Below are the code and all the weights of a small trained network. Each question names an input and a class and asks about switching units off, where a switched-off unit gives its printed mean instead of its output.

import numpy as np


def w(rows, s, z=0):
    codes = np.array(rows[::2]) - 128.0
    scale = np.full(codes.shape[1], s)
    scale[-1] = z or s
    return codes * scale


def f(y):
    return y / 2 * (1 + np.tanh(0.7978845608 * (y + 0.044715 * y**3)))


def log_softmax(a):
    a = a - a.max(-1, keepdims=True)
    return a - np.log(np.exp(a).sum(-1, keepdims=True))


def net(x, mask):
    res = np.array(x, float).reshape(1, 5) / 4 @ E
    y = f(res @ A[0][:, :-1].T + A[0][:, -1])
    res = res + np.where(mask, y, B[0][:, -1]) @ B[0][:, :-1]
    return log_softmax(res[-1] @ U[:, :-1].T + U[:, -1])


A, B = {}, {}
E = w([
[108,183,134,63,191,198,72,155,167,165,147],'x0',
[44,161,141,159,97,142,95,47,144,210,101],'x1',
[70,124,90,114,170,103,147,157,75,179,152],'x2',
[153,146,155,181,183,81,71,131,102,99,150],'x3',
[135,146,164,92,138,119,149,3,86,151,130],'x4',
],0.016)
A[0] = w([
[107,87,81,24,80,193,243,123,164,135,75,48],'N0',
[212,81,148,15,159,133,178,176,78,44,205,54],'N1',
[70,105,126,82,203,81,190,135,40,183,191,46],'N2',
[228,118,206,101,116,128,103,69,200,130,106,52],'N3',
[165,93,215,196,172,96,60,135,93,161,164,35],'N4',
[180,162,189,45,185,127,190,7,49,120,142,26],'N5',
[142,187,145,2,193,203,20,162,139,149,102,1],'N6',
[136,151,143,139,209,90,77,102,103,72,154,83],'N7',
[185,141,71,160,96,194,60,171,132,115,50,83],'N8',
[207,130,189,122,87,160,101,96,179,94,58,108],'N9',
],0.0078,0.005)
B[0] = w([
[228,186,162,110,148,144,17,116,62,85,140,205],'N0',
[39,105,201,156,86,158,119,77,147,186,144,252],'N1',
[106,166,54,153,128,186,185,120,155,58,205,201],'N2',
[94,145,29,110,173,110,126,101,160,99,187,196],'N3',
[182,200,155,126,121,144,86,83,104,92,101,182],'N4',
[172,116,99,153,153,49,110,198,187,255,101,235],'N5',
[157,93,131,125,56,89,223,110,99,109,78,248],'N6',
[174,149,160,102,126,168,98,139,87,106,148,190],'N7',
[121,102,117,139,177,104,103,138,186,119,134,169],'N8',
[85,121,76,139,158,134,156,106,138,82,155,202],'N9',
],0.011,0.014)
U = w([
[186,184,177,97,143,167,70,132,85,103,141,87],'0',
[85,142,57,112,169,177,172,144,161,93,194,54],'1',
[178,71,140,149,41,71,239,103,79,99,72,119],'2',
[137,110,123,129,154,120,106,244,190,186,118,253],'3',
[12,153,205,129,92,189,101,65,163,190,117,105],'4',
],0.012,0.0082)

Each question gives the input, the list of numbers given to net, and the class t.
The units are the neurons (one row each of A and B). Each row of codes is followed by its name. A weight is (code - 128) times the scale printed after its matrix; where a second scale follows, it is the last column's (A, B and U).
mask holds one flag per neuron, in row order. A switched-off neuron (its flag False) gives its mean, the last column of its row in B, instead of its output. The means were averaged over made-up inputs and are rounded, as every weight is.
A unit's drop is (log p(t) with every unit on - log p(t) with that unit switched off) / (log p(t) with every unit on - log p(t) with every unit switched off).
The circuit of an input: a set's keep is (log p(t) with only the set's units on - log p(t) with every unit switched off) / (log p(t) with every unit on - log p(t) with every unit switched off). Starting from all 10 units, units are removed one at a time, each time the one whose removal leaves the highest keep (on an exact tie, the one counted first), for as long as the keep stays at least 0.8.
circuit, biggest first: the units of the circuit, biggest drop first
most important unit: the unit with the biggest drop
k most important neurons: the k neurons with the biggest drops, biggest first
drop of u: that unit's drop, to one decimal
input [2,4,-7,-6,5], class 1: circuit, biggest first : N3, N1
input [-4,4,5,-2,-4], class 1: circuit, biggest first : N6, N1, N5
input [2,7,-1,-8,-8], class 0: 3 most important neurons : N0, N5, N1
input [5,1,-5,-4,-3], class 1: 3 most important neurons : N5, N8, N9
input [3,-3,-6,-5,-3], class 1: most important unit : N9
input [-6,-7,-6,-3,-2], class 4: circuit, biggest first : N1, N6
input [-3,5,6,-3,-4], class 1: circuit, biggest first : N1, N5
input [-4,5,4,7,8], class 3: 4 most important neurons : N5, N0, N6, N1
input [-3,-6,-2,4,-5], class 4: 2 most important neurons : N1, N5
input [2,-5,3,7,-6], class 0: 3 most important neurons : N5, N4, N7
input [-2,0,-5,3,6], class 3: 3 most important neurons : N5, N2, N6
input [6,-2,-7,0,-3], class 1: 2 most important neurons : N3, N9
input [8,7,0,1,-5], class 2: 2 most important neurons : N6, N1
input [2,6,1,-3,8], class 3: 2 most important neurons : N5, N1
input [-3,-3,-5,-5,4], class 0: 2 most important neurons : N0, N6
input [1,4,-5,4,-2], class 1: 2 most important neurons : N1, N0
input [8,-4,-8,-6,2], class 1: most important unit : N3
input [-2,4,2,0,5], class 3: circuit, biggest first : N5, N1
input [-7,5,0,0,8], class 3: circuit, biggest first : N5, N6
input [3,2,6,7,-3], class 0: circuit, biggest first : N4
input [7,3,-4,4,0], class 2: drop of N1 : 0.0
input [8,-2,3,6,1], class 2: drop of N0 : 0.1
